Below are the code and all the weights of a small trained network. Each question names an input and a class and asks about switching units off, where a switched-off unit gives its printed mean instead of its output.

import numpy as np


def w(rows, s, z=0):
    codes = np.array(rows[::2]) - 128.0
    scale = np.full(codes.shape[1], s)
    scale[-1] = z or s
    return codes * scale


def norm(h):
    return h / np.sqrt((h * h).mean(-1, keepdims=True) + 1e-5)


def f(y):
    return y / 2 * (1 + np.tanh(0.7978845608 * (y + 0.044715 * y**3)))


def log_softmax(a):
    a = a - a.max(-1, keepdims=True)
    return a - np.log(np.exp(a).sum(-1, keepdims=True))


def net(x, mask):
    res = np.array(x, float).reshape(1, 8) / 4 @ E
    u = 0
    for l in range(4):
        y = f(norm(res) @ A[l][:, :-1].T + A[l][:, -1])
        res = res + np.where(mask[u : u + 3], y, B[l][:, -1]) @ B[l][:, :-1]
        u += 3
    return log_softmax(norm(res)[-1] @ U[:, :-1].T + U[:, -1])


A, B = {}, {}
E = w([
[157,105,156,156,116,113],'x0',
[157,67,34,98,114,169],'x1',
[124,130,127,131,126,127],'x2',
[24,45,99,110,84,14],'x3',
[136,125,135,129,127,123],'x4',
[152,90,89,138,251,100],'x5',
[164,109,157,1,139,133],'x6',
[121,133,119,117,132,135],'x7',
],0.0046)
A[0] = w([
[189,87,2,98,82,144,54],'L0N0',
[136,108,126,195,116,111,191],'L0N1',
[91,203,214,143,168,68,3],'L0N2',
],0.0072,0.0033)
B[0] = w([
[91,70,188,144,134,207,253],'L0N0',
[86,188,2,81,99,213,218],'L0N1',
[77,9,137,126,173,226,183],'L0N2',
],0.0091,0.0026)
A[1] = w([
[159,56,81,144,241,109,56],'L1N0',
[161,101,57,174,254,72,4],'L1N1',
[93,154,230,166,176,76,151],'L1N2',
],0.0064,0.0029)
B[1] = w([
[75,181,192,78,9,178,252],'L1N0',
[99,176,197,167,2,108,191],'L1N1',
[162,3,88,67,110,220,144],'L1N2',
],0.0083,0.002)
A[2] = w([
[150,89,141,46,152,98,103],'L2N0',
[175,102,125,122,3,200,4],'L2N1',
[114,169,178,79,52,151,91],'L2N2',
],0.0059,0.0029)
B[2] = w([
[205,163,132,57,10,129,162],'L2N0',
[94,116,255,182,123,116,221],'L2N1',
[91,206,165,174,34,95,255],'L2N2',
],0.0084,0.002)
A[3] = w([
[204,210,94,145,199,154,187],'L3N0',
[254,149,167,82,67,153,190],'L3N1',
[52,43,79,93,80,3,5],'L3N2',
],0.0067,0.0023)
B[3] = w([
[115,144,121,161,172,69,180],'L3N0',
[122,125,83,107,167,56,254],'L3N1',
[223,213,169,171,246,153,212],'L3N2',
],0.011,0.0033)
U = w([
[213,193,166,150,215,119,41],'0',
[93,169,179,141,29,118,50],'1',
[119,4,139,112,155,208,91],'2',
[128,113,64,105,110,98,254],'3',
[135,133,140,125,127,136,166],'4',
[125,125,134,119,121,133,178],'5',
],0.011,0.0053)

Each question gives the input, the list of numbers given to net, and the class t.
The units are the neurons (one row each of A and B). Each row of codes is followed by its name. A weight is (code - 128) times the scale printed after its matrix; where a second scale follows, it is the last column's (A, B and U).
mask holds one flag per neuron, layer by layer. A switched-off neuron (its flag False) gives its mean, the last column of its row in B, instead of its output. The means were averaged over made-up inputs and are rounded, as every weight is.
A unit's drop is (log p(t) with every unit on - log p(t) with that unit switched off) / (log p(t) with every unit on - log p(t) with every unit switched off).
The circuit of an input: a set's keep is (log p(t) with only the set's units on - log p(t) with every unit switched off) / (log p(t) with every unit on - log p(t) with every unit switched off). Starting from all 12 units, units are removed one at a time, each time the one whose removal leaves the highest keep (on an exact tie, the one counted first), for as long as the keep stays at least 0.8.
circuit, biggest first: the units of the circuit, biggest drop first
unit that matters most: the unit with the biggest drop
k most important neurons: the k neurons with the biggest drops, biggest first
top k neurons in layer l: the k neurons of layer l with the biggest drops, biggest first
drop of u: that unit's drop, to one decimal
input [-4,-6,4,3,-4,-5,5,-5], class 2: circuit, biggest first -> L1N2, L0N1
input [-6,8,-6,4,4,-4,-5,5], class 2: unit that matters most -> L0N0
input [-2,4,-2,1,1,8,-5,6], class 1: 2 most important neurons -> L1N1, L1N0
input [2,-1,1,3,4,-4,-6,5], class 3: 2 most important neurons -> L0N1, L1N0
input [-7,-7,-6,4,-5,6,6,-5], class 2: 3 most important neurons -> L1N2, L0N2, L0N1
input [8,-7,-6,5,-4,1,1,-3], class 2: 2 most important neurons -> L0N2, L1N2
input [4,-7,-6,0,0,7,-6,3], class 1: 4 most important neurons -> L1N1, L1N0, L0N0, L3N2
input [-6,-4,3,6,5,-6,-5,6], class 0: circuit, biggest first -> L3N2, L1N0, L0N0
input [-2,2,-1,-1,-3,-1,5,5], class 3: circuit, biggest first -> L3N1, L3N2, L0N2
input [-4,4,7,6,3,8,-8,-1], class 1: 2 most important neurons -> L1N1, L1N0
input [-8,6,4,5,-7,7,1,5], class 1: circuit, biggest first -> L1N0, L1N1, L0N1
input [2,-8,8,6,-3,-5,8,1], class 2: circuit, biggest first -> L1N2, L0N2
input [7,0,8,8,3,-6,3,2], class 0: 2 most important neurons -> L3N2, L1N0
input [-5,-5,4,3,5,-3,7,-4], class 3: unit that matters most -> L2N0
input [-4,-7,3,-2,0,-5,-1,-2], class 2: 2 most important neurons -> L0N2, L1N0
input [-6,5,7,5,4,2,-2,-2], class 0: 3 most important neurons -> L3N2, L0N2, L1N2
input [-5,2,-2,-1,-6,8,6,2], class 1: circuit, biggest first -> L1N0, L1N1, L2N2
input [-2,0,-4,7,-2,7,3,-4], class 0: 2 most important neurons -> L3N2, L0N2
input [-8,-6,4,-5,6,3,7,7], class 3: top 2 neurons in layer 0 -> L0N0, L0N1
input [-4,-4,-1,-5,6,-3,6,5], class 3: unit that matters most -> L3N1
input [2,6,8,4,-2,4,-3,0], class 2: top 2 neurons in layer 0 -> L0N0, L0N1
input [8,-7,-5,-5,6,1,-7,-4], class 2: top 2 neurons in layer 2 -> L2N2, L2N0
input [-8,3,-7,-2,-3,5,-2,-2], class 1: drop of L3N0 -> 0.0
input [8,4,0,7,-6,5,-4,7], class 0: drop of L3N2 -> 1.3
input [3,2,4,6,6,-1,5,-6], class 0: drop of L3N2 -> 0.6
input [2,5,5,8,-8,4,2,-2], class 0: drop of L3N2 -> 1.2
input [1,-8,5,6,-3,2,-3,7], class 2: unit that matters most -> L0N2
